Each row has a name. Each question is about the rows just above it.

[119 134 136 107 126 108 105 104 116 130 135 134 132 112 109 135 131 139
 141 107 108 101 134 107 101 110 102 132 135 131 108 118  96 133 116 103
 132 135 113 134 114 107 134 135 112 136 132  98 136 134] : sogat
[156 106 102 160 134 154 168 150 161 104 101 168 106 164 166 101 122 136
 152 159 134 163 104 163 153 160 166  93 161 106 152 163 132 105 144 157
 136 101 158 104 160 153 103 100 149 107 105 134 102 104] : zipa
[137 122 116 127 134 131 119 124 137 118 117 153 122 138 129 117 132 142
 134 126 112 120 119 128 120 127 118 117 145 117 109 130  95 118 131 124
 145 118 135 119 127 132 115 118 133 126 119 105 116 119] : savut
[179  70  69 196 165 199 192 207 186  75  70 153  75 189 195  70 145 139
 128 197 187 202  71 193 203 193 201  78 155  82 157 174 190  73 184 203
 163  70 190  72 184 197  74  69 190 121  76 185  69  73] : mimim
[123 128 131 128 120 122 133 119 124 130 130 121 127 126 128 130 120 121
 134 127 119 127 129 128 125 127 129 125 123 127 131 130 128 129 121 124
 110 130 124 129 125 120 130 130 121 122 129 123 131 129] : Budeg
[109 149 144 110 106 107 118 105 111 147 145 121 148 114 112 145 110 112
 121 108 109 113 146 114 109 109 118 139 115 142 137 119 118 145 106 109
 109 146 109 146 114 111 143 146 106 110 146 120 144 144] : bosov
[116 128 133 126 106 123 149 132 118 133 134 119 131 123 128 134 102 104
 105 126 150 133 130 125 127 123 143 127 112 136 152 117 136 133 114 126
 111 134 121 131 116 123 136 133 118 102 135 150 134 133] : Gudez
[115 147 141 114 109 107 120 100 116 140 141 130 144 117 119 141 111 118
 135 113 104 114 143 119 109 116 117 135 126 138 137 127 105 142 107 111
 111 141 112 143 121 106 140 141 107 113 142 105 141 142] : letin
[186  73  64 197 149 187 199 175 195  70  67 191  73 202 203  67 127 144
 161 194 135 198  68 201 186 194 198  56 179  71 158 194 135  69 168 192
 161  68 193  69 189 189  67  66 179  95  73 144  65  69] : Momom
The row named Gudez: : [116 128 133 126 106 123 149 132 118 133 134 119 131 123 128 134 102 104
 105 126 150 133 130 125 127 123 143 127 112 136 152 117 136 133 114 126
 111 134 121 131 116 123 136 133 118 102 135 150 134 133]
The row named sogat: : [119 134 136 107 126 108 105 104 116 130 135 134 132 112 109 135 131 139
 141 107 108 101 134 107 101 110 102 132 135 131 108 118  96 133 116 103
 132 135 113 134 114 107 134 135 112 136 132  98 136 134]
The row named mimim: : [179  70  69 196 165 199 192 207 186  75  70 153  75 189 195  70 145 139
 128 197 187 202  71 193 203 193 201  78 155  82 157 174 190  73 184 203
 163  70 190  72 184 197  74  69 190 121  76 185  69  73]
The row named Budeg: : [123 128 131 128 120 122 133 119 124 130 130 121 127 126 128 130 120 121
 134 127 119 127 129 128 125 127 129 125 123 127 131 130 128 129 121 124
 110 130 124 129 125 120 130 130 121 122 129 123 131 129]

[144 116 147 138  89 129 193 116 151 138 132 138 104 103 168 135 151 125
 151 126 144 118 120 101  74  91 107 159 165 163 130  91 107 152 105 127
 159] -> Vedu
[148 131 114 104 192  97  73 149 122 124 106 113 110 171 112 107  95 165
  96 122 122 111 129 107 158 147 167 149 144  99 136 156 166 120 117 140
 134] -> fidig
[105 106 114  77 133 135 149 133 126 141 111 114 118 120 165  93 171 146
 154 122  85 119 174 174 139 128 119  94 162  88 125 113 144 102  99 150
 168] -> Bineg
[165 135 122 110 158 100 151 149 109 130 109 102 109 141 129 100 150 147
 146 151 126  97  78 108 115 114 129 131 201 172 127 123 142 148 105 156
 182] -> nuf
The row named Bineg: : [105 106 114  77 133 135 149 133 126 141 111 114 118 120 165  93 171 146
 154 122  85 119 174 174 139 128 119  94 162  88 125 113 144 102  99 150
 168]
The row named Vedu: : [144 116 147 138  89 129 193 116 151 138 132 138 104 103 168 135 151 125
 151 126 144 118 120 101  74  91 107 159 165 163 130  91 107 152 105 127
 159]
The row named nuf: : [165 135 122 110 158 100 151 149 109 130 109 102 109 141 129 100 150 147
 146 151 126  97  78 108 115 114 129 131 201 172 127 123 142 148 105 156
 182]
The row named fidig: : [148 131 114 104 192  97  73 149 122 124 106 113 110 171 112 107  95 165
  96 122 122 111 129 107 158 147 167 149 144  99 136 156 166 120 117 140
 134]

[129 136 108 146 113 147 120 130 140 134 169]  minu
[148 160  95 198 112 127 114 155 161 159 120]  nik
[115 137 114 155 110 159  93 130 161 162 112]  tukoz
[ 65 145  93 163 105 159 149 122 165 113 116]  Rapuz
[136 133 132 127 107 104 115 123 120  91 140]  Kani
[136 133 132 127 107 104 115 154 140 111 127]  povot
[125 145 120 130 126 154 107 114 138 133 139]  Mor
[133 155  87 165 149 171 137 165 134 156 137]  vubem
[ 99 139 131 162 118 148 131 141 125 141  96]  dipaz
The row named nik: : [148 160  95 198 112 127 114 155 161 159 120]
The row named Kani: : [136 133 132 127 107 104 115 123 120  91 140]
The row named dipaz: : [ 99 139 131 162 118 148 131 141 125 141  96]

[133  84 121 134 141 107 143] -> Zug
[133  84 121 134 117 107 143] -> Nevaz
[ 93  53 138 138 142 121 169] -> visib
The row named visib: : [ 93  53 138 138 142 121 169]
The row named Zug: : [133  84 121 134 141 107 143]

